[[138 130]
 [142 153]
 [140 142]
 [140 136]]
->
[[138 130]
 [140 142]]

[[121 123 150]
 [112 126 148]
 [140 131 135]
 [115 125 134]
 [119 128 126]
 [142 111 135]
 [116 132 110]
 [134 112 109]
 [150 150 106]
 [115 114 132]
 [109 131 130]
 [133 145 150]]
->
[[121 123 150]
 [140 131 135]
 [119 128 126]
 [116 132 110]
 [150 150 106]
 [109 131 130]]

[[123 123]
 [126 124]
 [124 124]
 [104 120]
 [130 122]
 [125 129]
 [132 132]
 [126 130]
 [131 129]]
->
[[123 123]
 [124 124]
 [130 122]
 [132 132]
 [131 129]]

[[115 134 131 125 156 145 140 112 147]
 [124 130 136 124 119 133 137 137 127]]
->
[[115 134 131 125 156 145 140 112 147]]

[[147 111 129]
 [104 125 125]
 [149 137 127]
 [104 131 129]
 [150 137 130]
 [152 127 126]
 [120 124 128]
 [133 139 125]
 [135 139 129]
 [131 140 130]
 [152 140 127]
 [116 111 128]]
->
[[147 111 129]
 [149 137 127]
 [150 137 130]
 [120 124 128]
 [135 139 129]
 [152 140 127]]

[[125 128 112 147 126 118 125]
 [129 118 116 150 123 120 131]
 [129 121 116 150 122 120 131]
 [126 115 114 150 125 120 132]
 [130 129 112 146 129 124 127]
 [133 119 115 146 128 123 129]]
->
[[125 128 112 147 126 118 125]
 [129 121 116 150 122 120 131]
 [130 129 112 146 129 124 127]]

[[129 119 123 144 114 136 136]
 [137 112 124 121 156 149 118]]
->
[[129 119 123 144 114 136 136]]
---
[[132 131 124 125 132]
 [127 126 130 132 130]
 [127 128 127 124 128]
 [123 138 129 132 119]
 [106 125 135 132 103]]
->
[[132 131]
 [127 126]
 [127 128]]

[[127 127 129 120]
 [138 124 133 134]
 [135 124 133 134]
 [153 148 127 148]
 [135 121 135 131]]
->
[[127 127]
 [138 124]
 [135 124]]

[[126 129 123 122 123]
 [145 126 132  99 128]
 [137 127 122 139 120]
 [132 129 134 122 155]]
->
[[126 129]
 [145 126]
 [137 127]]

[[140 116 128]
 [151 106 127]
 [139 122 123]]
->
[[140 116]
 [151 106]
 [139 122]]

[[129 132 127 133 128]
 [122 123 125 126 121]
 [104 107 119 125 107]
 [127 121 129 114 124]]
->
[[129 132]
 [122 123]
 [104 107]]

[[125 128 125 133]
 [127 136 132 129]
 [123 155 135 134]]
->
[[125 128]
 [127 136]
 [123 155]]

[[137 124 128 132 118]
 [126 124 125 114 107]
 [142 102 129 140 126]]
->
[[137 124]
 [126 124]
 [142 102]]
---
[[128 143 122]
 [107 114 125]
 [121 113 123]
 [115 128 120]
 [156 128 122]]
->
[[128 143]
 [107 114]
 [121 113]]

[[127 134 135 126 144]
 [129 129 129 133  99]
 [133 124 125 124  99]
 [130 129 128 136  99]]
->
[[127 134]
 [129 129]
 [133 124]]

[[152 132 137 128 130]
 [155 123 136 133 124]
 [151 132 126 121 118]
 [141 127 133 142 129]
 [143 119 127 143 107]]
->
[[152 132]
 [155 123]
 [151 132]]

[[144 131 145 133]
 [126  99 125 143]
 [143 135 105 152]]
->
[[144 131]
 [126  99]
 [143 135]]

[[133 131 126]
 [132 105 132]
 [119 130 133]]
->
[[133 131]
 [132 105]
 [119 130]]

[[139 136 147]
 [135 136 150]
 [119 143 109]
 [114 120 107]
 [117 157 109]]
->
[[139 136]
 [135 136]
 [119 143]]

[[138 136 121 134 106]
 [123 128 129 139 112]
 [115 134 133 131 145]]
->
[[138 136]
 [123 128]
 [115 134]]

[[113 142 112]
 [126 110 126]
 [126 139 151]
 [133 129 128]]
->
[[113 142]
 [126 110]
 [126 139]]

[[102 137 120 140]
 [107 135 128 119]
 [108 136 132 143]
 [126 138 129 132]]
->
[[102 137]
 [107 135]
 [108 136]]
---
[[121 127 130 137 130]
 [126 126 128 134 132]
 [126 125 127 127 130]
 [120 128 129 124 128]
 [111 135 134 127 122]
 [105 129 142 129 128]
 [137 118 123 133 133]
 [142 132 116 124 127]]
->
[[111 135 134 127 122]
 [142 132 116 124 127]
 [105 129 142 129 128]
 [120 128 129 124 128]
 [121 127 130 137 130]
 [126 126 128 134 132]
 [126 125 127 127 130]
 [137 118 123 133 133]]

[[127 149 132 129 123 110 128 134 118]
 [119 120 117 104 128 133 146 143 137]
 [131 129 123 122 125 131 125 135 138]]
->
[[127 149 132 129 123 110 128 134 118]
 [131 129 123 122 125 131 125 135 138]
 [119 120 117 104 128 133 146 143 137]]

[[135 124 141 136 137 127 115 139 149]
 [126 127 130 127 129 127 131 127 127]
 [135 128 140 106 150 119 122 140 115]
 [155 146 148 135 116 119 153 132 117]
 [137 143 107 108 131 132 119 128 124]
 [138 126 131 114 132 141 152 115 132]
 [146 147 128 125 126 124 111 104 141]]
->
[[146 147 128 125 126 124 111 104 141]
 [155 146 148 135 116 119 153 132 117]
 [137 143 107 108 131 132 119 128 124]
 [135 128 140 106 150 119 122 140 115]
 [126 127 130 127 129 127 131 127 127]
 [138 126 131 114 132 141 152 115 132]
 [135 124 141 136 137 127 115 139 149]]

[[120 141 130 131 128]
 [129 148 126 128 128]
 [123 144 131 128 130]
 [107 134 134 133 126]
 [127 155 125 130 128]
 [122 139 122 137 124]
 [128 118 131 126 130]
 [125 123 118 142 144]
 [131 119 128 153 152]]
->
[[127 155 125 130 128]
 [129 148 126 128 128]
 [123 144 131 128 130]
 [120 141 130 131 128]
 [122 139 122 137 124]
 [107 134 134 133 126]
 [125 123 118 142 144]
 [131 119 128 153 152]
 [128 118 131 126 130]]

[[142 125 134 126 129 114]
 [131 134 128 124 103 122]
 [130 130 133 132 145 137]]
->
[[131 134 128 124 103 122]
 [130 130 133 132 145 137]
 [142 125 134 126 129 114]]

[[127 136 113 132 122 135 133 127 123 126 133]
 [136 123 136 106 146 119 115 138 115 136 126]
 [128 139 127 145 108 136 133 118 143 126 125]
 [131 122 138 116 141 122 120 135 121 138 130]
 [133 133 129 119 135 121 112 130 128 141 129]
 [127 135 119 139 110 140 146 120 125 122 133]
 [126 115 125 122 139 134 142 145 107 120 133]]
->
[[128 139 127 145 108 136 133 118 143 126 125]
 [127 136 113 132 122 135 133 127 123 126 133]
 [127 135 119 139 110 140 146 120 125 122 133]
 [133 133 129 119 135 121 112 130 128 141 129]
 [136 123 136 106 146 119 115 138 115 136 126]
 [131 122 138 116 141 122 120 135 121 138 130]
 [126 115 125 122 139 134 142 145 107 120 133]]

[[105 115 135 125 120 146 128 146 141]
 [147 139 114 115 109 126 115 102 126]]
->
[[147 139 114 115 109 126 115 102 126]
 [105 115 135 125 120 146 128 146 141]]

[[133 120 144 128 121 139]
 [134 113 130 119 127 112]
 [124 126 140 132 116 133]
 [115 132 132 129 114 128]
 [136 114 126 114 139 128]
 [120 148 124 142 116 152]
 [123 118 129 127 119 121]
 [118 143 117 133 134 129]
 [130 130 127 129 144 134]
 [123 140 119 133 127 128]]
->
[[120 148 124 142 116 152]
 [118 143 117 133 134 129]
 [123 140 119 133 127 128]
 [115 132 132 129 114 128]
 [130 130 127 129 144 134]
 [124 126 140 132 116 133]
 [133 120 144 128 121 139]
 [123 118 129 127 119 121]
 [136 114 126 114 139 128]
 [134 113 130 119 127 112]]
